Here is a tiny trained network, its code and every weight. The questions are about switching its units off for an input and a class, where a switched-off unit gives its printed mean instead of its output.

import numpy as np


def w(rows, s, z=0):
    codes = np.array(rows[::2]) - 128.0
    scale = np.full(codes.shape[1], s)
    scale[-1] = z or s
    return codes * scale


def f(y):
    return y / 2 * (1 + np.tanh(0.7978845608 * (y + 0.044715 * y**3)))


def log_softmax(a):
    a = a - a.max(-1, keepdims=True)
    return a - np.log(np.exp(a).sum(-1, keepdims=True))


def net(x, mask):
    res = np.array(x, float).reshape(1, 6) / 4 @ E
    y = f(res @ A[0][:, :-1].T + A[0][:, -1])
    res = res + np.where(mask, y, B[0][:, -1]) @ B[0][:, :-1]
    return log_softmax(res[-1] @ U[:, :-1].T + U[:, -1])


A, B = {}, {}
E = w([
[7,155,95,45,41],'x0',
[105,174,114,253,93],'x1',
[150,217,232,95,105],'x2',
[141,157,101,122,143],'x3',
[131,134,123,126,130],'x4',
[63,152,143,146,255],'x5',
],0.0083)
A[0] = w([
[83,123,149,105,214,111],'n0',
[130,179,169,136,112,76],'n1',
[124,126,132,139,117,101],'n2',
[90,137,114,108,107,99],'n3',
[81,149,133,157,155,71],'n4',
[186,115,110,133,60,80],'n5',
[160,173,221,63,125,89],'n6',
[188,136,123,145,150,85],'n7',
[191,80,162,121,171,128],'n8',
[139,121,130,121,121,108],'n9',
[71,135,153,128,207,92],'n10',
[113,132,133,164,111,61],'n11',
[203,106,99,112,50,102],'n12',
[73,136,112,84,108,109],'n13',
[78,130,128,96,118,140],'n14',
[130,101,84,132,127,66],'n15',
[113,69,78,145,139,70],'n16',
[104,129,143,131,157,50],'n17',
[130,148,130,221,113,84],'n18',
[82,144,108,97,108,118],'n19',
[150,171,182,99,124,87],'n20',
[117,50,80,120,155,80],'n21',
[215,77,157,148,175,92],'n22',
[124,113,144,81,168,94],'n23',
[160,91,133,23,170,2],'n24',
[97,180,114,250,77,28],'n25',
[85,136,113,105,106,100],'n26',
[197,93,151,157,167,105],'n27',
[85,135,145,133,186,106],'n28',
[45,140,98,47,102,85],'n29',
[142,172,176,115,124,71],'n30',
[143,46,45,91,156,82],'n31',
[69,125,112,96,100,59],'n32',
[138,181,192,122,122,74],'n33',
[179,128,112,139,66,68],'n34',
[86,110,158,81,231,93],'n35',
[233,67,112,29,62,101],'n36',
[70,143,148,148,184,57],'n37',
[208,93,154,125,175,104],'n38',
[126,130,157,118,126,58],'n39',
[182,108,146,167,155,91],'n40',
[169,53,155,7,174,106],'n41',
[149,132,117,146,85,51],'n42',
[106,65,50,160,132,74],'n43',
],0.014,0.0068)
B[0] = w([
[132,101,135,149,62,213],'n0',
[132,108,150,130,163,159],'n1',
[137,132,112,134,130,122],'n2',
[130,161,135,119,123,166],'n3',
[131,104,112,138,100,155],'n4',
[123,100,142,142,68,185],'n5',
[131,92,198,129,206,227],'n6',
[114,149,138,108,111,171],'n7',
[131,188,125,102,134,210],'n8',
[125,126,122,137,128,125],'n9',
[135,101,149,144,63,205],'n10',
[144,128,102,146,144,130],'n11',
[119,108,165,146,54,211],'n12',
[126,177,133,104,123,203],'n13',
[140,175,118,106,126,191],'n14',
[121,104,151,131,144,142],'n15',
[136,97,171,126,162,175],'n16',
[141,108,131,137,112,130],'n17',
[128,145,75,126,156,194],'n18',
[126,177,130,115,127,190],'n19',
[124,87,164,118,165,179],'n20',
[133,98,171,136,173,188],'n21',
[113,188,138,94,115,227],'n22',
[127,115,91,151,126,165],'n23',
[150,111,31,145,174,191],'n24',
[146,100,2,148,183,217],'n25',
[130,163,132,113,124,174],'n26',
[117,174,140,96,112,213],'n27',
[134,112,139,140,79,183],'n28',
[111,194,141,87,118,253],'n29',
[136,104,160,128,159,163],'n30',
[126,96,180,123,195,213],'n31',
[114,163,133,107,122,186],'n32',
[123,95,168,127,174,179],'n33',
[126,104,134,148,78,172],'n34',
[129,90,108,165,59,225],'n35',
[139,87,97,173,59,250],'n36',
[122,101,137,151,82,176],'n37',
[120,183,130,96,121,215],'n38',
[143,125,132,133,142,121],'n39',
[117,168,140,110,116,192],'n40',
[130,131,27,148,193,254],'n41',
[136,120,116,151,106,139],'n42',
[134,100,193,126,181,205],'n43',
],0.044,0.0095)
U = w([
[81,191,190,131,136,99],'0',
[126,105,98,208,176,254],'1',
[110,83,193,225,72,52],'2',
[111,81,254,176,213,82],'3',
],0.0097,0.0061)

Each question gives the input, the list of numbers given to net, and the class t.
The units are the neurons (one row each of A and B). Each row of codes is followed by its name. A weight is (code - 128) times the scale printed after its matrix; where a second scale follows, it is the last column's (A, B and U).
mask holds one flag per neuron, in row order. A switched-off neuron (its flag False) gives its mean, the last column of its row in B, instead of its output. The means were averaged over made-up inputs and are rounded, as every weight is.
A unit's drop is (log p(t) with every unit on - log p(t) with that unit switched off) / (log p(t) with every unit on - log p(t) with every unit switched off).
The circuit of an input: a set's keep is (log p(t) with only the set's units on - log p(t) with every unit switched off) / (log p(t) with every unit on - log p(t) with every unit switched off). Starting from the 12 units with the biggest drops (on a tie, the unit counted first), units are removed one at a time, each time the one whose removal leaves the highest keep (on an exact tie, the one counted first), for as long as the keep stays at least 0.8.
circuit, biggest first: the units of the circuit, biggest drop first
top k neurons: the k neurons with the biggest drops, biggest first
drop when u is switched off: that unit's drop, to one decimal
input [4,7,-4,7,5,6], class 1: circuit, biggest first -> (n25)
input [-3,-3,-8,-6,7,7], class 3: top 3 neurons -> (n31, n43, n21)
input [-7,7,-4,8,5,-3], class 0: top 3 neurons -> (n22, n27, n41)
input [2,-6,0,-2,3,7], class 2: top 2 neurons -> (n35, n0)
input [2,-5,2,3,1,5], class 1: top 4 neurons -> (n41, n24, n12, n36)
input [-1,3,4,-8,3,-4], class 2: top 4 neurons -> (n41, n31, n43, n5)
input [-7,6,-3,-4,-3,8], class 2: top 3 neurons -> (n10, n37, n0)
input [-8,-2,2,0,-6,-7], class 0: top 3 neurons -> (n22, n38, n8)
input [5,6,5,2,0,7], class 2: top 2 neurons -> (n41, n10)
input [-8,7,1,-6,1,8], class 0: top 3 neurons -> (n22, n27, n36)
input [-2,4,-6,-7,-8,5], class 3: top 2 neurons -> (n43, n36)
input [-3,-6,3,-2,-3,-6], class 1: top 2 neurons -> (n41, n24)
input [-7,4,-4,-5,4,-7], class 0: top 2 neurons -> (n22, n27)
input [-4,6,1,-5,3,5], class 1: top neuron -> (n25)
input [2,6,-1,4,-5,-5], class 1: drop when n25 is switched off -> 3.6
input [0,-7,-8,-1,-6,-3], class 3: drop when n25 is switched off -> 0.3
input [6,6,-2,8,1,-8], class 2: drop when n12 is switched off -> 1.1
input [6,8,7,-7,7,4], class 1: drop when n25 is switched off -> 2.3
